[-117  153  -57 -155  157  129 -277 -190 -132  182    3  298 -276 -199
   55  -55  147 -147  177  266    9   27 -148   -2 -547 -331  -57  155
  148  -97  -68  -76  -91  462   90   59 -234  436 -100   61  107  -42] : <70>
[-127  -29  132   94 -146   73   -6  169 -180    5  188  -29  -69  -59
  -95 -108  -78 -117  133  -16  -45  207  325  151 -300  -78   53 -115
  320  172  289 -149 -202  118  -23   50  205   -3   -7   13  117  -61] : <75>
[-174  181   40 -218 -256  -18  -27 -391    8   93   61   43  -25   12
  153  -39   32  156 -316  472  -63 -109 -511 -173  -22  -28 -133  227
 -217 -253 -310 -201  208  328  288  166 -313  317   77   18   83  -34] : <70>
[-150   68   28 -205 -267  -17  113 -356   21  125   68  -90  182  147
   15  -39 -100  217 -319  395   49  -83 -380  -13  115  206 -177   68
 -147  -51 -222 -232  362   18  192  185 -310  177  -17   90  -15   37] : <74>
[ -35   46  -87  167  272   73  -41  -18 -236 -116  218  -43 -168 -136
  -72  -45 -100 -238  154 -162 -144   74  227    4 -181 -128  126  -74
  -24  -45  153  111 -234  238  -54 -134  186   87 -180  -31  160  105] : <82>
[  69   38  -53  167  289  124 -117   34 -189 -217  125  -30  -83 -158
    5   62 -185 -110  136 -112   12    4  288   43 -172   12  104 -140
  -55  -52  262  112 -159   64 -104  -71  228  -41 -150  135   80   34] : <75>
[ -16  303  -98  -45  346  104 -108 -172 -133  217    0  332 -305 -185
  129   23  169 -251  324  142 -159    9 -179 -179 -573 -318  -35  136
   22 -114 -246   35  -43  591  105  -12 -223  464 -241   25  -18  -70] : <88>
[-144  -30   33 -213 -307  -34   51 -322  146  -41   51 -175  242  106
  154  -22 -163  280 -498  387   76 -218 -427  -48  352  213 -182   71
 -277 -222 -185 -151  380 -132  157  192 -224  110   63  148  -20   51] : <70>
[  34   52 -204   17  363   30 -230  205   19  -40   -2  301 -276 -406
  257   82   79 -315  291   60 -223 -221  -76  -41 -468 -457  -31   -9
  230 -177  -50  174  -86  117   -9 -135  -90  173 -321  150   10   88] : <69>
[-213 -185  116   49  -11   64  -10  208   54   43  101  -12  -99 -136
  155 -203   -6 -261   76 -136 -160   68  193    3  -79 -297    3  -64
  227  -70  143   49 -150  131  -90    9  228  219  -46   10  -18  -12] : <82>
[ -16   34  -59   84   17   94 -103 -156 -320 -163  245 -151   -2   -4
 -281    9 -201   27    0   -1  148  113  283  238 -105  116  119  -97
  -17  102  325  -56 -165   -7 -108   16  105  -43  -21   38  302   75] : <70>
[ -51  -47 -110  -63   97  -29  -35  151   92  -89   95   37   22 -160
  191  -26  -85 -138  -30  160 -188 -192 -203  -28 -164 -116 -179  -74
  169  -99 -106  -26   87  -36  176  -67  -80  -39 -275  154 -113  129] : <82>
[  42  -56  -34  145  133  139 -278  215  -86  -70  -24  118 -181 -324
   77   98  -92  -97  245   -5  131   25  434  189 -381 -118  169 -149
  272   34  464   54 -153  -62 -194   -6  240  -28  -92  233   97  -23] : <70>
[  17  156  -67   40 -212 -130  250 -164   -9  -64  158 -144  134   52
   56  152 -139  132 -210  170 -173 -205 -252  -74  231  137   -9   -9
 -244  -85 -212  -18  295 -162   42   59 -171   -3  -82   28   93   67] : <69>
[-127 -101   29 -166 -133   -5  145   65  149   93   88  -64  236   99
   79 -100  -81  -38  -72  119  -35  -95 -178   83   18   -5 -272  -83
  196   66 -151 -116  233 -167   29  138 -176  117 -153  137 -185    3] : <88>
[ -54  287  -28  -64 -115  -49  258 -310  -68  186  140  -12   49  137
   -1   37   15   21  -49  198 -162  -31 -331 -144  -36   40  -86  102
 -185  -17 -373 -103  234  253  127  119 -299  292 -101  -54   13  -48] : <82>
[ -78   -7   66  -10   68   46  -51  153  203   75 -101  172 -120 -240
  443  -11   29 -137   49  128 -172 -138 -116 -205 -184 -219  -73    7
   80 -233  -89   46  115  177   81   35   43  213 -128  182 -219  -79] : <88>
[-156  115  177   31 -199   46  213 -143 -181   24  299 -167   36  202
 -127 -143  -14  -99    1 -152 -104  183   91  -18   75 -114    8   50
 -106   17  -46  -37 -172  294 -122  172   77  331  145 -178  170 -179] : <88>
[ -35  211  -92 -121  -57   -1  -43 -489  -93  -81   99  -67   36   24
   46   81 -116  217 -331  378   33 -168 -405 -121  105  169  -49  141
 -423 -255 -208  -86  223  167  200   85 -254  157   -7   74  140   70] : <70>
[-203 -104  270   15 -622  -34  199 -118  109   21   69 -290  207  125
  124  -51 -195  303 -442  202   61   21   20   -3  430  278   52  -29
 -154  -62  140 -200  266 -166    0  256  149   13  271   67   48  -91] : <70>
[-129  -87   55  -55 -377 -113  309   -1   46 -168  339 -359  343  242
  -71  -82 -181   41 -304  -51 -124 -120 -134  103  461   38 -162  -67
  -74    2 -118  -45  101 -313  -95  152  -46    5   59  -56  105   20] : <71>
[ -70 -125  -54 -110  201  109  -81   16   43   27   13   26   89  -54
   63  -73 -119  -93   49   65   82  -78   -5  120 -138  -16 -175 -116
  151    7   40   -3  123  -91  -34   34  -80  126 -240  224 -152   83] : <75>
[ 130   80 -163  144  136  -31   36  182 -153 -313  262 -117   77  -94
  -60  129 -239  -86   68  -23 -131 -113  107   98 -151   90  -18 -203
   82   69  116   15  -69 -172   42 -114   91 -323 -266  122   67  120] : <82>
[-122  -38  143  107 -398  -13  242  -29 -249 -121  355 -369  231  225
 -315  -90 -289  127 -182   -4   21  207  271  223  145  326   41 -181
   66  264  269 -249  -33 -154    0  107  185 -225   73  -43  197   22] : <75>
[ -24   94    8    5  299  145 -214   34   29   94 -121  298 -276 -308
  335   26   81 -195  234   95  -70  -63   -3 -160 -424 -297    5   46
   56 -219   -6  100  -30  366    5    8   18  340 -152  178 -110  -97] : <75>
[  20   10  148  194 -387  -84  289  248   59 -136  144 -233  204   26
  131  111 -248  126 -139   40 -128  -35  161   -4  162  264   45 -205
   46   89  150 -119  171 -281   16  100  242 -313    7  122  -61  -82] : <88>
[ 107   21 -309  157  352  -21  -19  -31 -150 -204  148  -81  -13 -190
  -54  140 -261  -80   30   24 -108 -173   56   70  -81  151   70 -194
  -67  -15  103  109  100 -185   42 -235   12 -233 -421  157   68  340] : <71>
[ 231  365 -218   63  359   76 -204  -42 -228 -142   61  247 -196 -260
   50  281  -29  -82  293  177  -32 -140  -44  -20 -571  -97   24   -4
  -10  -55  -16   52  -73  211   54  -54 -146    8 -256  181  105  -33] : <74>
[ 160  382 -138   48  252   97 -169  -58 -277  -16   85  270 -235 -199
  -31  212   50 -121  368  136  -20  -10   34   23 -637 -184   45   35
   85   33    2    3 -148  320   -7   19 -152  152 -170   94  163 -118] : <74>
[-242 -321  -41 -143  -24    9   74 -109   63  -56  195 -253  235  118
  -71 -231 -182  -64 -253  -65    3 -118  -83  182  385  -39 -178  -95
  -15  -66  -16   49  134 -303 -138   34  -80  185 -118   44   32  237] : <69>
[  50  105 -248 -157  355  111 -295 -176  -51   53  -71  247 -106 -228
   74  109  -20  -41  129  315  130 -182 -196   81 -442  -82 -119   14
   77  -80  -51   -2  146   74   70  -13 -318  183 -313  272  -23  117] : <70>
[  74  111  148  151 -400  -51  178   80  -14 -265  164 -234  186   37
  109  185 -240  229 -218   83  -21  -92   98   -8  231  242   71 -105
 -167  -38  149  -75   97 -230  -51  173  191 -235  164  113   98 -159] : <74>
[-153   92   76  -73 -138  103   13 -386 -153  177   85  -48  -10  104
 -114  -67  -23   82  -71  125  145  126   10   60   -2   32   44   89
 -149   -8   25  -94   67  222  -92  195 -105  394   99  -11  166  -71] : <70>
[-140    9   -7  -89  113  133 -214 -278 -147  -85  128  -12 -102  -63
   -5 -110  -45  -50  -95   74   76    0  -40   14  -48 -154   -6   96
 -168 -218   59   30 -138  273  -34   59  -13  326   40   26  192   18] : <70>
[ -92  178  179  -25 -152   75   23  167  -25  228   46  237 -167  -81
  146  -35  186 -199  315   52 -129  122   59  -38 -485 -383  -52   71
  326   61  -57  -94 -131  368  -57  201  -39  383   42   -1  -11 -322] : <75>
[ 170  258 -235   64  398   59 -152  -45 -246 -209  151  120 -120 -193
  -21  174 -119 -114  195  121  -81 -118  -45   -7 -449  -12  -21  -65
  -22  -42  -11   35  -86  169  126 -130  -89  -88 -325  150   76   93] : <75>
[ -90  174  134  -52 -408  -12  200 -131 -196    9  291 -154  157  228
 -213  -25  -71   98  -80  123   -3  119  -24  124  -36   73  -74   16
   39  170  -35 -239  -15   67    1  238 -110   93  137  -75  200 -161] : <74>
[ -14  244 -122 -151  -53    6   -4 -510 -141  -16  124  -59   79   91
  -69   91 -105  212 -252  367   82 -128 -383  -33   38  191  -78  124
 -351 -132 -224 -121  238  129  155  115 -344  181  -44   65  153   61] : <70>
[  52  148 -148  142   73  -47   32  -20 -244 -262  314  -97  -59  -84
 -113   98 -125 -111   35  -58 -202  -91   39   38  -59 -103   80  -48
  -91  -53   24   89 -160    6  -46  -88   23  -54 -126  -52  294  105] : <69>
[ -35   82 -233 -248  341   75 -199 -398  -31  -39   12   90   24  -76
   84    4 -101   35 -166  370   59 -253 -478  -53 -128   47 -237   76
 -218 -242 -265  -23  248  134  235  -28 -390  206 -296  210  -58  216] : <74>

[ 267  -53   18  -49  171 -141   -2  -22 -329 -115 -169  139   83   -3
   13   85  107   -3 -236  217  438 -179 -180  224  -42   26    7  171
 -341 -154  186  -34  188 -232  -13  -28   91 -319  -68   -5   48   83] : <267>
[ 163   -3 -132   31 -137 -116   17 -180 -415 -124  -14   -5  143 -241
   12    9  348 -266  130 -161   57  -42  -57  -54  -51    2  254  168
 -268 -205 -209  109  -65 -299  -29    1  133  -44 -215    3    1  140] : <266>
[ 152   10  -58  -43   -1 -111  -14   66  -94   33  -37 -170   30  -79
  122    2 -100 -144  -32 -192  -81  -99  186  -12  -58  -41  221 -311
 -103   76   75  184  203   -9  204    1  -20  187   64  -76   12   21] : <251>
[ 124    9  -61  193 -169  -92  -21  -42 -102  154   -3 -134  -37 -125
   63  -78  185 -271   77 -359 -365   63  162 -319  -15   46  236 -141
 -115 -134 -400   25 -293 -149  141   69   44   70   59  -49   40  160] : <266>
[ 267   76   51  -27  180 -268   82  110 -487 -146  -80  -29  119   45
   97  321  255  114 -162  168  488  -91 -293  300  -96   -8  109   -2
 -286 -140  117    0  180 -299   21  -40   18 -428  -90   82  -36  -80] : <266>
[ 297  145  156  181   58 -227   66 -107 -160  -15  128 -213   74  -43
 -143  261  150  245  133  -16  119  100 -213  141  -38  -78 -207 -123
   43   14 -312 -106   31 -143 -151 -142  -19 -247   59 -190 -110 -231] : <251>
[ 209   68   52  -71  152  -99   -7  241 -248  -30 -213  -26   45  135
  144  186  -41   -5 -290   76  191 -126  -28  132  -90  -70  236 -344
 -246  -14  182   27  260  -76  160   96    7 -199  115   -7   69  -80] : <268>
[ 163   -1   59  202 -128  -31 -170 -375  129  -45   45 -127   51 -189
 -293 -219    9  -10   82   -5   18   38 -126  -75  -57 -130 -191  247
   34  -29 -331 -116 -135 -105 -171  -69  248  144  -92 -311 -118  183] : <264>
[ 112  -41  -72   10 -189  -10 -147  -34 -160 -141 -172  142   65 -112
   54 -259 -152 -297 -226   36  -33 -202  125  -84 -157 -209  499 -144
 -245  166   84  228  232  -47   70  156  226  203   14 -141  175  260] : <264>
[  65  -84   98  242 -444  150 -189 -207  162 -135  -22  -39   71 -303
 -244 -506  -32 -102  107   67 -251  -12   73 -229 -211 -413  369   98
   80  132 -351  106 -106    3 -101  218  318  445 -190 -358   73  352] : <254>
[  78  -73   86  140 -129  130 -113 -289  293   -4   30 -286   58  -88
 -247 -332   25   44  233    8 -132  149 -146 -144  -52 -145 -241  196
   70 -113 -301 -135 -162    3  -62   11  200  359 -389 -241 -156   36] : <268>
[ 109 -218   72 -193  121  152   37  189   51  -69 -227  -48   67  162
  137 -250 -154   50 -124  302  125 -111  -51  120  -98 -115   94  -84
 -246  -44  431   81  364   89  230  157   27  229 -435   35   90  -81] : <267>
[ 131 -102   21  131  -35   81  -98 -148  211  181  -82 -119  -57  -44
 -100 -250   -1 -145   34 -160 -265   56  100 -262   43   49 -149   49
  -76 -190 -266 -153 -238  -21   79   39   89  165  -47 -162   -5  139] : <257>
[ 158  -26  -80   21 -189   71  -50 -362 -273 -223  -64  116  204 -208
 -167 -154  212 -251  158    3   24  -12 -147  -79  -53 -136  107  227
 -257 -124 -267   21   43 -193 -235   40  265   49 -307 -156   49   40] : <255>
[ 231   -1 -204  -91   78 -245   76 -175 -413  -38   22   37   96 -113
  147  126   97 -301   26 -237   76 -113   36   39   44  166   45  -47
 -341  -50   44  160  226 -216   36 -170   -9  -81  -13   45   38  -44] : <269>
[ 208   73   36   34  -16   13  -31 -164  -20   66   22 -292  100 -294
 -220  141  206  -45  266 -313  -59   56  107  -48   30  -42 -142   27
   77 -265 -395 -129 -175 -119  -55  -49   19   35   75 -249 -161   19] : <254>
[  91 -138 -103    3 -257  133 -262 -315  133 -103 -115   69   69 -373
 -192 -487 -225 -363  -34  -79 -109 -218  281 -161  -85 -210  236  167
  -79   82  -25  170  108   16  -21   77  296  505  -21 -347   70  462] : <269>
[ 175  -16   21  -74   51 -122  -84  -18  -27 -121  -45  -87   72  -42
   19  -88 -271   19 -166  126  219 -180    4  195 -129 -170  100 -150
  -88  224  286  172  423   16   80  -42   93  193  -14 -163  -11   48] : <264>
[   9 -116  136   55 -219  378 -229 -118  530    7 -141 -270   43 -104
 -265 -524 -246  -18  117   44 -311   53  123 -231 -119 -351   19  -44
  156    6 -173  -64  -38  229   48  226  240  654 -270 -383  -51  139] : <268>
[ 266   78   61   91  269 -442  110  152 -362   67   33 -165  -27  140
  194  357  241  162 -203   16  376   -9 -271  216  -42  178  -75  -32
 -225 -157   41  -82  -28 -331  161 -148  -86 -481   48  166 -107  -38] : <254>
[ 236  -15  -24   24  131 -257  -19   96 -257   16 -125  126  -38   90
  186   45 -111 -110 -370   55  170 -192   13   79  -54   56  178 -189
 -318   87  209   89  234 -138  147  -23   22 -208  193   15  135   98] : <257>
[ -24 -179   83   66 -252  238 -236  -48  459   13 -101 -282    0 -209
 -150 -583 -194  -74   36   19 -210  -43  191 -201 -169 -300  202  105
  131   -9  -42   60 -108  121  194  216  237  695 -273 -280  -68  419] : <254>
[   7 -128   44  282 -451  174 -208 -214  242   -6  -39  -91    1 -272
 -194 -585   51 -220  116  -74 -403   52  115 -403 -158 -277  327  183
   42  -35 -456   28 -360  -38    5  238  322  482 -230 -274   46  456] : <254>
[ 138  -91  110 -125   92   26  -15   70   85 -144  -93 -107   90  141
   47 -181 -297  153 -124  320  190  -93 -130  212 -149 -229   15 -189
 -107  209  375  111  500  114   93   45   70  258 -291 -105   17 -157] : <255>
[ 277   37  -27   23   60   23   61 -186 -140  158  -39  -78   62 -177
 -135  190  216 -185  232 -382 -219   59  163 -146  150  132 -218  -81
 -115 -306 -426 -171 -142 -114  -82  -69  -65 -162  169 -175    7 -137] : <267>
[ 118  -53  131  275  -97 -181 -134  -83  247   83   97 -277  -86  -86
  -89 -269  -75  132  -56   31  -10   21  -56  -58 -133 -109  -43  107
  115   75 -154  -24 -183  -73  112  -34  130  216  -50 -184 -127  305] : <254>
[ 203  -38  239 -100  348   10  129  253   83   27 -122 -220   31  430
  105  108 -128  388 -118  346  210   82 -314  244  -49  -58 -313 -310
 -132  -23  282 -172  346   90  138   22 -108 -111 -289   34  -40 -494] : <269>
[ 202   84   75  314 -194 -111 -161 -281   63   45   70 -130   -4 -246
 -268 -102   47  -41   67 -168 -146   41   25 -166  -54 -131  -25   40
   93   23 -509  -88 -240 -116 -142  -41  182   40  195 -351  -61  219] : <251>
[  16 -167   28   62 -350  318 -271 -299  407 -108 -106  -49   75 -262
 -275 -674 -306 -207   82   53 -293  -71  191 -246 -142 -380  169   92
   64  152 -130   98   77  174  -53  190  340  728 -240 -427   54  319] : <255>
[ 277   14  179  -24  357  -37  181  197  -70  173 -114 -180   -1  320
   75  302  119  247  -18   57   60  132 -193  104   79  131 -370 -275
 -175 -253  -35 -283   60  -39   96  -22 -189 -371  -62   49  -18 -465] : <267>
[ 156  -61  -87 -227   56  172  -52  -68 -103  -51 -219  -17  142 -134
  -35  -38  -19 -263   22 -120   20 -130  165   -8   20  -44   70  -60
 -231 -196   86   25  214  -14   55   74   71  157  -88 -127   34   -5] : <269>
[ 226   58  164  115   95 -116  135   17 -196  -66    1  -85   79  267
   29  132  141  233   17  219   92  160 -412   95  -75  -77 -133 -183
 -180   -1 -143 -127  128 -109  -87   -4   19 -269 -264    8   12 -409] : <264>
[  79 -112    1   24  -71  -94  -96  -41  164    2   47 -293    3 -170
   16 -282 -138  -18   18  -40   22  -89   95   16 -128 -112   99   46
   40   74  124  170   82  -10  216  -21   84  441 -185 -124 -115  267] : <254>
[  14 -236   47   75 -357  354 -246 -226  303 -158 -199   94   74 -191
 -225 -734 -206 -205  -10  223 -215  -96   92 -242 -168 -380  285  194
  -77   75  -64   85   52  115  -47  282  376  604 -383 -331  145  364] : <257>
[ 204   77  147  167   11   33  -23 -226   83   50   39 -310   81  -74
 -292   76  238  159  271  -87  -28  207 -207  -51   21  -58 -374   97
   79 -262 -492 -292 -249 -106 -158  -56   79  -62 -150 -238 -196 -156] : <251>
[  99 -107  171  -14  -97  245 -155  -16  120 -229 -254   78  118   68
 -149 -371 -189   72 -188  455  146  -88 -180   53 -201 -393  174   18
 -139   83  131  -25  269   74  -69  251  295  218 -329 -234   99   55] : <255>
[ 293   16  -22   39   13   -3   25 -374 -151   26   33  -65  128 -309
 -277  124  253 -118  311 -265  -25   34   38  -34  118   66 -318  195
  -70 -288 -430 -157 -109 -174 -230 -147   33 -125   31 -253  -66  -53] : <267>
[ 134  -46  -60 -186  157   47  -75   56  -76    4 -237  -70   62   41
   79  -14  -62 -180 -179  -35  138 -128   46   32  -14   22   52  -82
 -270 -184  215  -15  170  -53  188   61   72   63  -69  -14  -13   43] : <255>
[ 294   71   -9 -151  268 -249   49   39 -450 -161 -118   74  129   76
  103  311   16   25 -255  160  508 -184 -204  350  -52   13   12 -103
 -341   -8  296   39  435 -205   -7 -106   17 -366   43   23   14 -149] : <255>
[ 191   72   -1  122   15 -200  -82  131 -197   75 -145   17  -57   57
  134   61  -35 -149 -325  -89  -14 -109   71  -76  -75   -1  302 -294
 -222   32  -43   35   12 -133  169   70   64 -173  288  -43   99  151] : <268>
[ 146   19  220  286 -192   19 -140   70  120   42 -100  -63  -44  -46
 -133 -187  -14   65 -153   82 -155   23   15 -167 -169 -278  252 -125
   47   38 -340 -106 -208  -43    8  219  178   11  143 -260   72  234] : <254>
[ 296  102   48  -51  209 -204  143 -205 -300 -130  125 -242  197  -33
 -110  351  244  217  250   22  368   84 -360  315   15   25 -398   67
  -94 -140  -93  -92  213 -202 -178 -251  -36 -241 -248  -62 -208 -393] : <268>
